grid = 119  127  153  122
grid[0]	119
grid[2]	153
grid[1]	127
grid[3]	122

A =
105,122,130,122,124,132,130,135,130,146,129
138,137,129,131,126,137,136,125,116,111,112
A[0, -11] = 105
A[:, 7] = [135, 125]
A[-2] = [105, 122, 130, 122, 124, 132, 130, 135, 130, 146, 129]
A[-2, -9] = 130
A[:, -6] = [132, 137]
A[-2, -6] = 132

x = [125 103 134 125 106 102 103 103 104 125 125 103 125 131 125 105]
x[-16]: 125
x[-14]: 134
x[-15]: 103
x[4]: 106
x[13]: 131

m = [[118, 128, 118, 129, 129, 118, 129, 118, 128, 128, 128, 118], [118, 128, 118, 128, 130, 118, 130, 118, 128, 128, 128, 118], [121, 130, 121, 130, 124, 121, 124, 121, 130, 130, 130, 121], [113, 127, 112, 127, 134, 112, 134, 111, 126, 127, 126, 113], [151, 132, 151, 132, 121, 151, 122, 152, 132, 132, 132, 150], [147, 131, 148, 131, 124, 147, 124, 148, 131, 131, 131, 147], [123, 128, 123, 128, 129, 123, 129, 123, 128, 128, 128, 123], [131, 129, 131, 129, 128, 131, 128, 131, 129, 129, 129, 131], [129, 129, 129, 129, 127, 129, 127, 130, 129, 129, 129, 129]]
Indices start at 0.
(0, 0)	118
(5, 10)	131
(8, 0)	129
(6, 9)	128
(4, 1)	132
(5, 3)	131
(0, 2)	118
(3, 7)	111
(8, 10)	129
(2, 9)	130
(7, 1)	129
(2, 8)	130
(1, 4)	130
(7, 2)	131
(4, 9)	132
(6, 3)	128
(4, 2)	151
(1, 8)	128
(0, 10)	128
(0, 7)	118
(7, 7)	131
(8, 3)	129
(8, 8)	129
(7, 9)	129
(1, 5)	118
(8, 4)	127
(4, 3)	132
(7, 6)	128
(4, 6)	122
(6, 10)	128
(5, 8)	131

X =
127	125	128	127	129	129	115	129	122	128	128	128	146	124	117
130	126	134	129	129	129	134	112	133	128	128	128	123	150	139
132	127	131	129	128	128	142	130	125	127	129	127	111	123	122
123	129	125	128	128	125	114	122	137	125	131	128	141	131	143
131	130	127	129	126	129	133	142	131	128	126	129	119	110	135
129	127	128	127	127	128	134	124	119	127	127	129	121	135	115
127	126	124	129	126	127	119	140	132	127	127	129	134	112	136
132	129	131	128	129	127	134	136	122	128	131	128	131	106	117
134	128	130	128	130	127	126	117	123	128	129	128	134	133	116
134	125	138	126	134	126	139	137	126	129	131	127	119	110	130
X[-10, 0] -> 127
X[5] -> [129, 127, 128, 127, 127, 128, 134, 124, 119, 127, 127, 129, 121, 135, 115]
X[:, 13] -> [124, 150, 123, 131, 110, 135, 112, 106, 133, 110]
X[3, -3] -> 141
X[-8, -1] -> 122
X[:, 5] -> [129, 129, 128, 125, 129, 128, 127, 127, 127, 126]
X[-7, 7] -> 122
X[4] -> [131, 130, 127, 129, 126, 129, 133, 142, 131, 128, 126, 129, 119, 110, 135]
X[7, -2] -> 106
X[-2, 0] -> 134
X[2, 7] -> 130
X[7, -3] -> 131
X[5, 4] -> 127
X[-1, 7] -> 137
X[5, 7] -> 124
X[3, -9] -> 114
X[-7, 2] -> 125
X[6, 0] -> 127
X[9, -12] -> 126
X[-6, -5] -> 126
X[-6, 13] -> 110
X[8, -5] -> 129
X[:, 2] -> [128, 134, 131, 125, 127, 128, 124, 131, 130, 138]
X[2, 11] -> 127
X[0, -3] -> 146
X[-10, -9] -> 115
X[-4, 1] -> 126
X[-4, 12] -> 134
X[-9, -11] -> 129
X[1, -9] -> 134
X[9, -1] -> 130
X[-4] -> [127, 126, 124, 129, 126, 127, 119, 140, 132, 127, 127, 129, 134, 112, 136]
X[3, 5] -> 125
X[8, -14] -> 128
X[-6, 9] -> 128
X[-7, -6] -> 125
X[-6, 14] -> 135

arr =
116,138,134,140,130,133,138,123,146,119,110
119,134,118,138,138,135,134,122,143,146,129
109,136,125,144,128,127,133,132,134,119,123
117,146,128,137,150,121,140,116,134,126,135
129,131,112,139,119,133,126,141,137,127,129
110,147,132,136,134,130,136,134,136,130,113
122,130,120,126,135,133,141,133,148,135,108
111,127,127,146,138,131,138,120,147,138,124
117,137,124,142,133,135,132,139,138,139,118
109,130,125,121,129,125,137,119,131,136,126
Indices start at 0.
row 0 col 0 -> 116
row 8 col 2 -> 124
row 4 col 0 -> 129
row 4 col 5 -> 133
row 1 col 3 -> 138
row 1 col 6 -> 134
row 5 col 6 -> 136
row 0 col 1 -> 138
row 8 col 8 -> 138
row 8 col 9 -> 139
row 4 col 1 -> 131
row 3 col 8 -> 134
row 7 col 3 -> 146
row 1 col 4 -> 138
row 8 col 4 -> 133
row 9 col 3 -> 121
row 0 col 7 -> 123
row 0 col 8 -> 146
row 7 col 9 -> 138
row 4 col 2 -> 112
row 8 col 0 -> 117
row 6 col 0 -> 122
row 1 col 10 -> 129
row 0 col 2 -> 134
row 9 col 4 -> 129
row 5 col 7 -> 134
row 2 col 7 -> 132
row 8 col 7 -> 139
row 1 col 1 -> 134
row 5 col 1 -> 147
row 8 col 3 -> 142
row 5 col 3 -> 136
row 9 col 5 -> 125
row 5 col 2 -> 132

W = [139 134 121 142 118 130 112 157 147]
W[0]: 139
W[7]: 157
W[1]: 134
W[4]: 118

data =
[[127 119 135 130 130 136 133 121 121 118 119 122 117 132]
 [141 135 127 138 133 132 127 136 131 131 142 131 127 129]
 [140 131 132 130 123 134 126 127 123 117 118 129 128 129]
 [121 125 135 123 126 131 121 132 130 127 134 127 122 131]
 [147 135 129 137 129 129 132 130 119 123 132 133 129 128]
 [151 128 132 132 121 124 120 128 119 121 118 129 130 124]
 [140 121 133 132 130 128 133 126 126 129 114 122 133 141]
 [127 135 126 124 126 126 134 125 135 133 131 126 134 131]
 [131 124 120 136 131 138 145 118 130 128 128 131 129 120]
 [130 129 127 135 135 121 126 135 125 131 144 126 130 120]
 [125 135 133 125 119 123 131 131 134 120 133 131 122 126]
 [131 123 133 136 123 125 146 124 119 121 121 121 128 126]
 [124 124 130 134 128 137 131 126 123 123 130 134 121 127]
 [143 120 129 131 129 135 126 120 143 130 118 131 136 135]]
Indices start at 0.
(0, 0)	127
(4, 4)	129
(8, 2)	120
(1, 13)	129
(4, 1)	135
(5, 7)	128
(3, 5)	131
(0, 13)	132
(0, 12)	117
(2, 12)	128
(6, 3)	132
(9, 5)	121
(10, 7)	131
(10, 2)	133
(13, 13)	135
(7, 12)	134
(11, 6)	146
(4, 12)	129
(4, 9)	123
(12, 0)	124
(12, 9)	123
(11, 0)	131
(11, 9)	121
(10, 8)	134
(5, 6)	120
(8, 10)	128
(5, 9)	121
(11, 4)	123
(7, 6)	134
(11, 7)	124
(9, 4)	135
(1, 3)	138
(2, 13)	129
(4, 3)	137
(13, 1)	120
